In the rows, zero is written as 128.
Each row of numbers stands for one element and depends on some of the facts below. Use the named rows to name the rest.

There are 2 kinds of fact about the elements: β, π.
β: belongs to class; π: points at
{k812 k875 k34 k322 k813 k179 k415 k988 k943 k284 k976 k956 k49 k26 k575 k280 k799 k283 k720 k494 k905 k869 k107 k176 k612 k768 k931 k615 k840 k505 k978 k512 k63 k400 k91 k428 k232 k375 k330 k509 k803 k628 k821 k997 k112 k205 k463 k4 k625 k279 k753 k29 k89 k627 k876 k250 k743 k525 k122 k969 k745 k20 k591 k669 k896 k303 k14 k257 k74 k827 k960 k693 k663 k759 k971 k43 k830 k566 k130 k290 k736 k389 k37 k80 k214 k791 k379 k741 k551 k918 k712} β a
{k766 k135 k38 k475 k355 k735 k407 k739 k987 k482 k598 k73 k906 k569 k746 k251 k229 k429 k709 k69 k510 k145 k271 k637 k402 k467 k604 k487 k144 k727 k785 k546 k825 k500 k227 k949 k146 k71 k384 k84 k388 k496 k698 k695 k451 k142 k336 k19 k293 k629 k823 k213 k331 k939 k417 k59 k484 k272 k852 k892 k941 k490 k33 k61 k716 k137 k936 k359 k390 k239 k624 k561 k640 k173 k633 k268 k12 k152 k161} β b
{k766 k34} π k743
{k766 k257} π k43
{k766 k429 k227} π k669
{k875 k63} π k400
{k875 k566} π k716
{k875 k69} π k500
{k34 k375 k146} π k89
{k34 k709 k330} π k546
{k322} π k791
{k322 k799} π k137
{k179} π k956
{k179 k551} π k827
{k415} π k84
{k415 k628 k745 k896 k37 k551 k161} π k637
{k415} π k428
{k943 k949 k821} π k239
{k943 k63 k625 k379} π k969
{k943 k451 k257} π k14
{k943 k173 k214} π k813
{k943 k978 k624} π k176
{k976 k229 k359} π k475
{k976 k949} π k693
{k49 k741} π k987
{k49 k698} π k906
{k73 k161} π k869
{k26 k280} π k803
{k26 k566 k640 k379} π k205
{k26 k591} π k735
{k569 k949} π k80
{k569 k768 k451 k561 k161} π k272
{k569 k29 k214} π k232
{k569 k429 k484} π k598
{k229 k640} π k785
{k229} π k720
{k799 k768 k741} π k988
{k799 k279 k624} π k633
{k283 k429 k741} π k759
{k429 k375 k388 k695 k561} π k336
{k429 k612 k59} π k487
{k429 k227 k257} π k390
{k69 k227} π k604
{k69 k290 k173} π k941
{k510 k768 k727} π k250
{k510 k496} π k384
{k510 k330 k712} π k753
{k612 k29} π k615
{k145 k271 k745} π k355
{k271 k695} π k91
{k768 k978 k727 k29} π k135
{k978 k451 k640} π k122
{k978 k640} π k107
{k63 k712} π k130
{k63 k896 k257} π k736
{k727 k695} π k303
{k727 k214} π k627
{k727} π k939
{k375 k949 k451} π k494
{k375 k12} π k931
{k227} π k629
{k227 k146 k698} π k251
{k227} π k812
{k227 k712} π k825
{k227} π k4
{k949 k628} π k905
{k146 k33 k624} π k960
{k146 k112 k712} π k490
{k71 k823 k33} π k918
{k821 k698 k279 k823 k566} π k505
{k997} π k61
{k997 k463 k745 k852} π k268
{k112 k290} π k876
{k112 k625 k551} π k213
{k463 k496} π k830
{k463 k20} π k971
{k698 k20} π k19
{k698 k33 k214} π k407
{k698} π k509
{k625 k257} π k142
{k29} π k936
{k20} π k575
{k20 k640} π k331
{k591 k561} π k144
{k484 k359} π k467
{k896} π k417
{k852} π k284
{k74 k566} π k746
{k33} π k402
{k566} π k525
{k624} π k482
{k640} π k389
{k37} π k293
{k37} π k663
{k173} π k38
{k173 k152} π k840
{k379} π k512
{k712} π k739
{k161} π k892

Known rows:
k152: [135 140 126 136 127 139 136 126 131 130 121 130 135 131 122 124 138 115
 121 136 136 111 122 128 124 130 130 127 122 119 128 117 135 118 116 130
 137 115 135 118 129 116 132 146 127 116 127 120 113]
k144: [139 122 116 113 120 128 135 138 129 110 129 116 117 127 130 121 135 131
 129 130 131 128 133 117 131 114 137 122 129 143 129 131 140 121 130 131
 145 129 122 128 134 129 136 122 126 132 135 128 128]
k753: [135  98 123 131 123 126 129 123 127 110 123 116 126 145 130 129 134 137
 124 124 110 119 134 130 131 134 116 119 131 120 130 147 119 122 135 131
 138 139 126 132 120 124 130 123 141 138 125 126 126]
k290: [129 118 139 148 132 134 133 116 129 128 119 132 142 135 126 127 132 122
 119 128 126 109 121 135 124 146 113 126 118 112 130 130 118 125 123 124
 130 121 136 130 121 119 119 138 136 119 124 117 112]
k825: [138 120 111 119 118 130 134 140 129 118 126 116 120 135 127 125 138 131
 128 128 123 124 134 120 129 116 135 121 132 134 129 133 138 120 128 136
 143 130 129 123 131 125 137 129 131 137 131 129 128]
k179: [127 118 143 144 133 136 135 116 128 146 122 135 141 131 126 127 133 124
 121 127 128 116 121 131 124 144 118 125 118 119 130 126 121 128 123 123
 130 118 135 132 124 126 114 135 129 118 125 118 110]
k525: [130 101 125 131 125 122 132 129 128 121 127 118 123 136 133 125 129 140
 129 120 119 125 133 125 124 129 124 120 126 136 131 149 127 130 130 128
 134 129 134 139 128 133 125 118 134 137 130 129 126]
k467: [138 122 112 119 119 129 135 140 129 112 126 116 119 132 128 123 137 130
 129 129 125 125 133 118 129 115 135 123 131 137 129 132 139 121 129 135
 144 129 128 126 132 126 136 128 130 136 133 128 128]
k279: [117 126 138 164 135 121 133 111 135 147 127 129 135 138 131 119 123 129
 125 125 146 107 122 139 102 144 129 122 110 129 133 147 140 132  98 120
 115  89 170 140 132 128 122 141 125 114 127 130 111]
k505: [120 109 123 150 127 111 132 125 134 137 131 115 120 143 135 119 123 144
 133 117 133 121 134 130 104 128 135 117 119 145 134 164 146 134 108 127
 120 102 169 145 136 138 128 126 129 134 130 139 124]
k500: [138 122 111 122 119 129 135 141 129 118 125 116 120 134 128 124 137 130
 129 128 123 124 134 118 127 114 135 122 132 134 129 133 139 121 126 137
 143 128 131 124 132 125 136 129 131 137 131 129 128]
k496: [134 138 127 133 126 140 132 117 131 140 122 127 134 138 121 126 142 117
 121 138 137 113 124 134 126 133 131 121 125 113 128 119 136 114 114 129
 137 116 130 115 124 114 135 145 124 115 123 122 111]
k745: [121 113 158 127 131 152 129 102 124 251 129 146 149 136 118 136 151 132
 126 123 131 141 123 134 128 149 130 103 127 111 127 114 132 130 121 121
 131 116 124 124 121 137 107 128 107 115 114 124  94]
k960: [130 101 125 133 125 121 132 126 129 119 127 117 123 139 132 125 129 140
 128 121 120 124 133 128 123 130 124 119 126 134 131 150 127 128 129 128
 133 127 136 139 127 132 126 120 134 136 129 130 126]
k390: [138 123 113 116 120 128 134 139 129 113 127 116 118 130 128 123 136 130
 128 130 126 125 133 119 130 115 135 122 130 138 129 132 138 121 129 133
 144 130 125 125 132 127 137 125 128 134 133 128 128]
k604: [138 122 111 120 119 130 134 140 129 118 126 116 120 134 128 124 138 130
 128 128 124 124 134 119 128 115 135 122 131 135 129 133 138 121 127 136
 143 129 129 124 132 126 136 128 131 137 132 129 127]
k379: [128 120 136 155 133 132 137 123 130 125 118 134 142 132 127 125 129 121
 120 126 124 106 120 131 119 143 114 131 115 117 130 130 119 129 120 126
 127 116 144 133 126 121 116 142 138 120 126 117 114]
k625: [129 119 137 152 133 137 137 126 128 137 118 138 146 129 125 128 131 120
 120 125 119 110 120 128 123 141 113 131 117 115 129 124 117 130 125 128
 130 121 140 130 126 122 110 141 139 122 126 115 113]

Rows to name:
No name comes twice in this set of rows, the named rows included.
[129 117 139 148 132 137 135 119 129 138 118 135 144 135 125 129 134 121
 119 127 122 111 121 133 125 145 113 127 119 111 129 126 117 127 124 127
 130 122 136 128 122 120 116 140 136 120 123 116 111] -> k112
[133 101 121 138 125 125 135 139 127 115 122 122 129 133 131 126 128 135
 127 117 109 121 131 121 125 127 118 127 125 132 131 144 120 131 134 133
 135 133 138 137 129 130 119 125 143 141 131 125 128] -> k969
[126 117 142 144 133 132 132 108 130 138 123 130 138 139 127 126 132 126
 121 130 133 113 123 137 122 147 119 121 118 117 130 134 124 124 118 121
 128 115 135 132 121 123 122 134 128 116 123 121 110] -> k20
[131 136 137 123 126 145 130 107 130 182 128 130 134 139 119 128 148 122
 123 138 146 126 125 135 127 135 139 111 128 115 127 116 145 115 112 125
 138 111 125 114 124 122 133 137 109 111 120 125 104] -> k145
[134 141 124 141 128 138 139 132 132 121 121 130 135 127 123 122 135 114
 121 134 135 108 121 126 122 129 129 131 119 122 128 117 135 120 115 131
 136 113 140 120 131 116 127 148 130 117 130 119 115] -> k640
[129 120 144 139 135 130 134 109 130 114 124 130 135 129 130 122 128 123
 121 132 139 113 120 135 126 145 117 127 114 124 130 130 121 125 122 116
 131 117 127 138 124 124 120 129 127 112 128 117 113] -> k741
[132 142 129 135 130 138 139 131 131 134 124 133 135 121 124 121 136 115
 123 133 141 115 120 123 123 127 134 129 117 129 128 114 138 123 116 127
 136 111 137 124 134 122 125 142 123 115 132 119 114] -> k949
[135 140 127 132 127 138 135 121 131 121 123 127 132 132 124 123 138 116
 121 138 140 111 122 131 126 131 130 126 122 119 128 118 135 116 116 127
 137 116 129 119 127 115 134 142 125 114 128 120 114] -> k227
[131 137 138 119 127 143 130 105 130 171 129 129 132 137 121 126 146 122
 123 140 150 125 125 135 128 136 140 111 126 119 127 117 143 115 112 122
 138 111 119 117 124 123 134 134 107 109 122 125 105] -> k271
[132 100 126 130 125 127 135 136 126 131 125 124 128 132 129 127 131 138
 128 118 112 127 132 121 127 127 121 122 127 135 130 141 123 132 137 131
 137 134 131 138 129 134 118 120 137 140 130 126 125] -> k736
[130 101 129 127 125 127 134 134 126 139 127 124 127 130 131 126 131 139
 129 117 116 131 132 120 127 127 124 120 126 138 131 141 125 133 135 129
 137 131 130 139 130 138 117 118 132 138 130 128 124] -> k905
[128 122 136 156 135 131 138 125 130 121 119 135 142 127 128 124 126 120
 121 125 126 106 119 130 119 141 114 134 112 121 130 129 120 131 120 126
 127 115 146 135 128 122 113 140 139 120 129 117 115] -> k943
[139 122 115 112 120 128 134 135 129 101 129 114 116 130 130 121 136 130
 128 132 132 126 133 120 132 115 136 122 129 140 129 132 137 119 130 130
 146 130 119 128 131 127 138 122 126 131 134 127 128] -> k487
[131 100 132 118 125 123 130 117 127 125 131 116 120 137 133 125 132 142
 128 124 127 131 133 129 130 132 126 114 127 137 131 147 127 127 132 121
 138 131 120 141 124 135 128 110 125 132 128 129 123] -> k91
[126 120 140 148 134 130 133 113 131 134 123 131 138 134 127 124 130 125
 122 128 134 111 122 136 120 145 119 125 116 120 130 134 125 127 116 121
 127 113 141 134 125 124 119 135 130 116 125 121 111] -> k74

The same elements again, as new rows of numbers:
Named rows:
k331: [147 141 129 112 132 140 121 129 133 134 131 116 127 131 129 141 134 134
 131 127 122 125 126 126 144 119 143 134 124 128 128 152 142 132 137 138
 135 130 124 128 124 130 122 139 131 122 124 117 134 129]
k812: [119 129 120 131 129 146 125 127 122 114 135 125 128  97 120 115 129 124
 133 127 134 131 138 144 115 135 131 125 129 125 129 124 118 133 133 135
 120 125 134 129 126 122 133 126 125 141 126 128 125 126]
k625: [ 99 114 124 135 129 103 147 125 132 129 132 156 150 159 127 106 125 121
 118 115 129 134 130 140 101 115 140 133 124 128 135 117 104 124 121 136
 117 113 125 123 133 116 142 106 137 120 136 107 133 127]
k122: [131 125 112 134 130 130 131 116 125 121 141 128 129 117 114 114 125 125
 137 131 115 133 135 144 113 127 126 126 128 127 126 109 117 140 127 145
 128 126 141 132 123 127 132 121 126 146 124 124 120 125]
k355: [148 153 132 125 133 153 116 138 144 112 121 128 119 142 126 155 126 132
 133 106 135 119 127 122 153 133 139 134 128 124 116 118 147 109 136 125
 135 135  94 126 123 131 143 141 123 126 134 107 135 127]
k615: [126 128 130 138 126 139 127 125 120 116 130 122 124 102 123 112 133 125
 132 134 131 134 136 148 107 134 140 124 132 127 127 131 120 129 131 136
 116 129 152 129 127 124 131 125 126 152 126 140 124 126]
k213: [128 140 128 104 131 143 123 135 136 128 134 136 130 141 139 135 129 130
 122 121 134 128 129 122 142 119 156 138 121 128 133 162 140 136 135 143
 126 127 114 122 131 125 127 126 132 108 125 118 141 132]
k400: [117 127 116 130 130 143 128 125 124 116 135 126 133 109 120 112 132 123
 133 124 131 132 136 146 110 130 137 127 129 125 132 124 118 132 133 138
 121 121 133 128 126 118 135 121 129 139 128 122 126 125]
k745: [122 136 111 153 126 118 137 143 139  92 114 147 112 127 123 136  90 121
 123 123 153 121 131 108 111 131 124 129 108 137 103  64 109  98 111 111
 114 135  80 126 114 129 159 117 118 133 143  93 124 117]
k823: [140  93 128 117 129 125 122 129 129 139 100 135 122 155 155 144 167 130
 118 173 129 123 100  98 187 134  62 119 133 136 137 142 140 135 138  91
 136 138  70 136 142 126 120 104 141 113 137 118 135 137]
k561: [153 114 150 139 130  89 119 127 152 142 129 183 122 150 127 159 109 139
 125  89  83 124 121 113 153 152  78 126 138 129 128 128 132 137 112 128
 154 124 151 128 117 145 107 168 123 107 124 151 126 132]
k827: [114 128 116 126 129 143 126 129 123 111 137 131 129 102 124 113 123 122
 130 134 135 132 139 139 114 134 135 126 121 129 129 124 116 138 130 138
 117 125 127 127 125 122 135 123 126 135 124 130 125 125]
k637: [136 138 103 101 131 133 122 147 139 112 130 145 107  98 152 138  89 132
 111 155 145 124 127  88 144 122 151 136  89 150 123 149 127 152 124 143
 114 138  95 123 117 130 123 130 128  95 118 113 137 125]
k271: [142 139 142 137 130 123 125 139 149 121 113 144 122 165 128 160 120 132
 129  96 130 118 120 111 154 136 119 134 132 124 116 105 142  98 125 111
 141 132  99 126 124 137 141 142 122 117 140 113 134 129]
k510: [145 146 133 115 124 123 134 118 127 150 124  92 128 151 146 148 118 132
 127 118  99 126 128  99 131 109 127 137 132 123 126 114 140 115 112 115
 138 138 136 127 140 143 112 110 123 111 128 134 122 131]
k931: [113 125 122 132 131 144 118 125 124 114 136 138 131 100 116 120 126 123
 136 110 130 130 137 139 119 146 110 122 135 124 129 115 116 136 130 131
 130 119 131 129 126 124 129 137 124 132 126 134 122 128]
k500: [137 141 134 111 130 144 120 132 132 133 132 124 128 153 133 135 140 131
 128 122 134 127 128 129 149 120 151 135 132 124 131 156 146 130 139 137
 131 130 118 124 131 129 131 134 131 119 126 126 140 132]
k239: [141 130 125 110 133 134 122 129 133 134 133 127 128 143 133 137 139 133
 130 138 126 126 119 124 160 122 132 131 125 130 132 150 144 142 139 136
 136 131 111 129 127 127 123 131 132 121 124 115 135 132]

Name these rows:
No name comes twice in this set of rows, the named rows included.
[154 160 131 131 131 149 122 136 141 114 117 104 118 136 125 156 126 133
 135 111 134 118 126 119 143 124 159 137 127 124 110 113 149  98 137 123
 133 140 100 128 120 131 145 133 122 135 136  99 133 124] -> k268
[130 111 136 118 127 123 122 134 130 135 112 136 122 170 151 143 152 128
 120 153 140 124 110 102 178 129  86 123 135 131 134 137 142 128 133 101
 134 137  88 131 140 133 128 116 132 112 134 134 136 137] -> k71
[114 111 116 128 129 154 116 128 117 106 126 131 122 118 131 115 150 120
 132 153 148 132 128 132 147 145  88 115 132 127 132 114 121 139 141 117
 120 132 102 134 136 121 138 107 127 140 130 141 125 131] -> k918
[147 148 128 109 129 145 124 126 131 134 130 103 124 127 136 144 130 133
 132 124 116 125 130 121 142 120 149 135 128 124 128 141 145 126 132 132
 134 136 125 128 130 133 121 128 127 120 124 129 130 129] -> k384
[ 98 130 125 129 124 129 138 122 116 130 128 114 142 131 131 118 121 119
 127 113 125 131 139 122 101 123 125 128 133 121 132 100 112 115 116 115
 122 122 134 126 142 127 128 105 124 119 133 137 119 129] -> k712
[143 121 135 122 127 114 132 124 134 141 121 126 127 171 147 140 141 132
 121 141 109 128 116 113 153 119 114 131 131 128 132 138 139 126 126 116
 133 137 117 129 139 135 120 107 133 121 132 130 134 134] -> k624
[125 142 144 111 129 145 122 137 134 126 142 138 130 197 136 131 142 127
 129 118 155 131 127 137 154 117 156 136 135 117 134 151 153 129 138 139
 130 131 115 122 138 131 141 120 127 123 128 143 143 137] -> k941
[127  87 115 142 127 116 136 118 123 122 106 131 129 118 141 120 154 125
 121 173 113 130 118 122 137 138  64 114 131 136 134 109 109 131 131  98
 123 131 100 139 136 118 128  95 139 141 138 118 125 128] -> k279
[ 96 144 115 117 121 143 133 114 103 147 123  64 144  85 134 131 106 117
 131 105 107 126 148  95  90 123 111 129 135 122 130  81 109 112 106  98
 130 122 138 126 147 130 104 110 118  95 131 134 104 128] -> k330
[109 115 130 143 127 110 141 126 126 128 127 137 141 143 122 113 130 123
 124 126 134 132 130 138 111 125 124 127 130 127 129 113 116 118 124 121
 123 119 125 127 131 123 139 114 131 135 135 118 127 127] -> k875

The same elements again, as new rows of numbers:
Some elements and their rows:
k969: [118  95 145  86 101 146 115 140 133 133 117 123 132 148 119 161 120 160
 136 110 212  67 158 148 147 131]
k625: [ 94 105 165  69 124 129 143 110 112 143 115  73  85 142 103 158 113 167
 154 111 181  87 161 164 129 141]
k4: [124  98 138  89 102 150 114 149 135 132 131 122 127 138 113 166 123 168
 137 124 217  54 169 144 150 129]
k279: [ 92 113 163  64 125 140 148 112 105 132 107  63  84 138  99 156 106 165
 141  97 180  83 154 150 116 146]
k417: [125  82 169  96  89 131 121 110 120 109 142 132 147 115 129 168 135 134
 109 140 169  90 123 138 138 127]
k988: [114 107 142  82 104 157 117 137 123 118 126 118 129 144 113 164 115 161
 127 107 201  60 157 126 151 139]
k463: [ 65 106 158  53  93 139 129  96 125 146 114  76  80 134 103 157 103 175
 159 117 176 110 151 148  98 101]
k251: [134  90 170 100  92 136 125 124 116 112 133 130 139 103 118 169 134 144
 114 142 175  65 131 135 117 121]
k61: [ 82  85 160  83  51 144  97  99 139 124 126 137 139  99 132 167 117 149
 128 145 155 121 112 120  75  62]
k695: [100  97 187  71  96 119 152  83 101 113 131  80  98 103 105 164 129 151
 121 143 146  93 129 147 105 126]
k336: [127  88 166  92  87 132 125 116 121 102 136 132 141 111 116 167 141 143
 107 140 173  66 128 131 127 120]
k400: [120  92 144  91 106 150 113 146 134 135 116 116 134 142 118 164 119 158
 136 113 212  68 162 152 142 134]
k875: [ 99 100 162  72 121 133 143 119 117 144 104  60  90 138 104 156 104 165
 150 109 191  90 163 170 115 146]
k59: [106 102 194  73 100 116 158  89  98 109 135  78  98 104 100 164 130 156
 123 147 151  76 135 145 112 135]
k693: [ 95 108 159  78  84 126 119 123 131 116 121 134 145 166 131 161 124 165
 131 113 219  49 165 133 154 147]
k575: [ 99  99 142  77  89 150 109 135 138 129 110 134 130 145 121 161 117 168
 137 111 206  68 153 136 123 108]
k176: [114  99 147  84 100 148 115 138 129 126 118 121 131 149 118 164 120 164
 132 110 210  60 158 139 147 135]
k987: [128  97 171  95  92 144 127 120 106 102 131 131 137 106 116 168 133 144
 105 132 169  62 126 119 120 126]

Which element is each row?
No name comes twice in this set of rows, the named rows included.
[117  96 140  80  99 146 117 137 135 123 141 125 125 145 102 165 131 170
 133 125 212  52 167 144 162 122] -> k931
[ 67 122 184  56  92 104 148  89 109 120 105  82 107 168 119 155 114 174
 144 111 199  65 167 142 131 165] -> k976
[ 96  79 160  54 121 136 150 103 118 134  79  73  85 158  91 149 118 158
 138  77 182  79 128 181 115 124] -> k26
[118  95 185  79 112 127 156  99 102 123 142  83  80  88  83 165 137 164
 135 157 142  76 142 157 106 107] -> k709
[104 108 196  87  63 105 132 100 112  90 125 146 164 133 141 164 138 148
 106 139 189  46 138 114 129 145] -> k467
[121 107 151 105  96 136 106 161 137 150 106  77 166 128 152 163  89 154
 133 127 239  92 185 155 119 182] -> k840
[134  96 176 117  85 126 118 139 122 125 114  95 171  95 151 167 112 134
 109 155 198  92 146 142 100 165] -> k38
[129  91 174 105  99 130 128 119 109 118 131 136 140 111 128 169 134 137
 122 140 164  79 126 138 126 121] -> k213
[ 80 103 163  61 112 125 141  93 116 134 128  68  96 152 110 160 110 159
 146 109 181 102 157 157 146 147] -> k628
[ 88 112 161  62 116 134 144 107 113 131 121  69  87 141  98 159 111 168
 144 109 184  82 160 149 132 143] -> k768
[ 89 146 154  60 149 174 152 109  66 109 107  52  86 144  99 157  84 146
 114  56 154  99 129  90 127 187] -> k322

